Here is a tiny trained network, its code and every weight. The questions are about switching its units off for an input and a target symbol, where a switched-off unit gives its printed mean instead of its output.

import numpy as np


def w(rows, s, z=0):
    codes = np.array(rows[::2]) - 128.0
    scale = np.full(codes.shape[1], s)
    scale[-1] = z or s
    return codes * scale


def norm(h):
    return h / np.sqrt((h * h).mean(-1, keepdims=True) + 1e-5)


def f(y):
    return y / 2 * (1 + np.tanh(0.7978845608 * (y + 0.044715 * y**3)))


def softmax(a):
    e = np.exp(a - a.max(-1, keepdims=True))
    return e / e.sum(-1, keepdims=True)


def log_softmax(a):
    a = a - a.max(-1, keepdims=True)
    return a - np.log(np.exp(a).sum(-1, keepdims=True))


def net(x, mask):
    ids = ['αβδζμφψω'.index(c) for c in x.split()]
    T = len(ids)
    res = E[ids] + P[:T]
    r = norm(res)
    for j in range(3):
        rows = slice(2 * j, 2 * j + 2)
        q, k, v = (r @ M[0][rows].T for M in (Q, K, V))
        z = softmax(np.where(np.tri(T) > 0, q @ k.T / 2**0.5, -1e9)) @ v
        o = O[0][rows]
        res = res + np.where(mask[j], z, o[:, -1]) @ o[:, :-1]
    y = f(norm(res) @ A[0][:, :-1].T + A[0][:, -1])
    res = res + np.where(mask[3:7], y, B[0][:, -1]) @ B[0][:, :-1]
    return log_softmax(norm(res)[-1] @ U[:, :-1].T + U[:, -1])


Q, K, V, O, A, B = {}, {}, {}, {}, {}, {}
E = w([
[94,47,7,149,155,54,163],'α',
[185,146,48,168,145,102,86],'β',
[29,198,2,153,113,171,139],'δ',
[182,69,72,142,54,155,138],'ζ',
[109,150,131,105,61,65,208],'μ',
[120,180,138,236,127,168,163],'φ',
[142,66,143,136,213,122,177],'ψ',
[141,68,161,133,120,88,92],'ω',
],0.023)
P = w([
[1,78,100,221,108,153,110],'0',
[31,104,104,209,100,133,118],'1',
[54,91,116,215,89,120,118],'2',
[77,104,122,206,110,105,126],'3',
[108,108,128,203,114,101,123],'4',
[135,124,129,193,116,103,125],'5',
[153,135,138,181,124,91,129],'6',
[177,146,153,159,129,83,139],'7',
[204,160,156,153,136,78,132],'8',
[237,170,174,153,131,70,141],'9',
],0.013)
Q[0] = w([
[154,108,37,164,105,96,91],'h1',
[128,119,116,228,128,99,166],'h1',
[132,107,85,214,119,8,174],'h2',
[153,182,102,134,124,103,169],'h2',
[165,171,84,157,93,78,198],'h3',
[127,121,131,6,125,151,115],'h3',
],0.015)
K[0] = w([
[169,145,185,148,84,135,144],'h1',
[192,123,172,137,151,79,156],'h1',
[219,94,194,83,135,92,118],'h2',
[192,143,137,106,143,121,140],'h2',
[227,168,197,145,147,149,139],'h3',
[34,129,5,164,110,149,120],'h3',
],0.018)
V[0] = w([
[141,124,148,175,52,103,156],'h1',
[191,63,139,100,84,196,145],'h1',
[150,111,52,105,185,206,255],'h2',
[50,154,93,175,30,122,151],'h2',
[198,185,133,173,118,170,76],'h3',
[178,123,40,76,108,50,145],'h3',
],0.0096)
O[0] = w([
[161,251,134,169,100,131,164,254],'h1',
[78,158,151,241,130,202,136,86],'h1',
[222,128,78,118,168,209,221,26],'h2',
[180,199,160,98,206,92,171,165],'h2',
[129,174,41,176,226,141,106,103],'h3',
[1,110,176,74,140,134,252,38],'h3',
],0.0074,0.0058)
A[0] = w([
[122,209,66,64,71,127,119,114],'n1',
[188,128,142,85,255,117,107,4],'n2',
[208,79,191,99,138,117,93,244],'n3',
[159,172,73,158,75,54,154,25],'n4',
],0.0094,0.0031)
B[0] = w([
[118,41,141,2,135,168,58,167],'n1',
[120,29,139,167,57,157,194,124],'n2',
[59,119,201,115,171,208,69,184],'n3',
[214,169,175,54,34,154,137,253],'n4',
],0.0076,0.0056)
U = w([
[127,86,29,159,141,46,205,2],'α',
[245,178,107,118,211,130,78,163],'β',
[65,168,58,64,153,206,137,188],'δ',
[182,33,113,138,40,248,174,179],'ζ',
[150,166,188,40,117,125,227,160],'μ',
[102,203,130,254,160,169,222,52],'φ',
[114,72,143,120,208,162,193,219],'ψ',
[65,107,171,157,72,115,88,147],'ω',
],0.0077,0.0041)

Each question gives the input, a string of symbols that net reads in full, and the target symbol t.
The units are the heads (2 rows each of Q, K, V and O) and the neurons (one row each of A and B). Each row of codes is followed by its name. A weight is (code - 128) times the scale printed after its matrix; where a second scale follows, it is the last column's (O, A, B and U).
mask holds one flag per unit, heads first, then neurons. A switched-off unit (its flag False) gives its mean, the last column of its rows in O or B, instead of its output. The means were averaged over made-up inputs and are rounded, as every weight is.
A unit's drop is (log p(t) with every unit on - log p(t) with that unit switched off) / (log p(t) with every unit on - log p(t) with every unit switched off).
The circuit of an input: a set's keep is (log p(t) with only the set's units on - log p(t) with every unit switched off) / (log p(t) with every unit on - log p(t) with every unit switched off). Starting from all 7 units, units are removed one at a time, each time the one whose removal leaves the highest keep (on an exact tie, the one counted first), for as long as the keep stays at least 0.8.
circuit, biggest first: the units of the circuit, biggest drop first
k most important neurons: the k neurons with the biggest drops, biggest first
which heads matter: for each layer, one digit per head in row order, 1 if its drop is at least 0.15 and else 0, layers parted by /
drop when u is switched off: that unit's drop, to one decimal
input β ω α α, target ω: which heads matter => 011
input ψ δ ψ μ, target ζ: circuit, biggest first => h2, h3
input μ ζ φ ψ α, target ζ: most important neuron => n4
input φ β ζ μ β φ α α, target β: which heads matter => 001
input φ φ β ζ ψ δ ω ω β, target ω: which heads matter => 010
input φ δ δ β β β ζ φ, target β: which heads matter => 001
input β δ φ φ φ δ ζ, target β: circuit, biggest first => h3, h2
input β ψ ψ φ μ δ μ δ, target μ: circuit, biggest first => h3, h2, h1
input α β ζ α, target φ: which heads matter => 100
input μ α ζ μ ζ, target μ: which heads matter => 011
input β ψ φ ζ β α ζ, target φ: circuit, biggest first => h1, h3
input ω ω φ φ ψ β δ δ ψ ψ, target ζ: drop when n1 is switched off => 0.0
input φ φ ψ δ φ ζ, target β: drop when h2 is switched off => 0.2
input φ μ α μ ω φ, target ω: drop when h2 is switched off => 1.2
input φ μ μ δ ζ β ω β β, target ω: drop when h2 is switched off => 1.0
input φ μ φ δ μ ψ β, target ζ: circuit, biggest first => h2
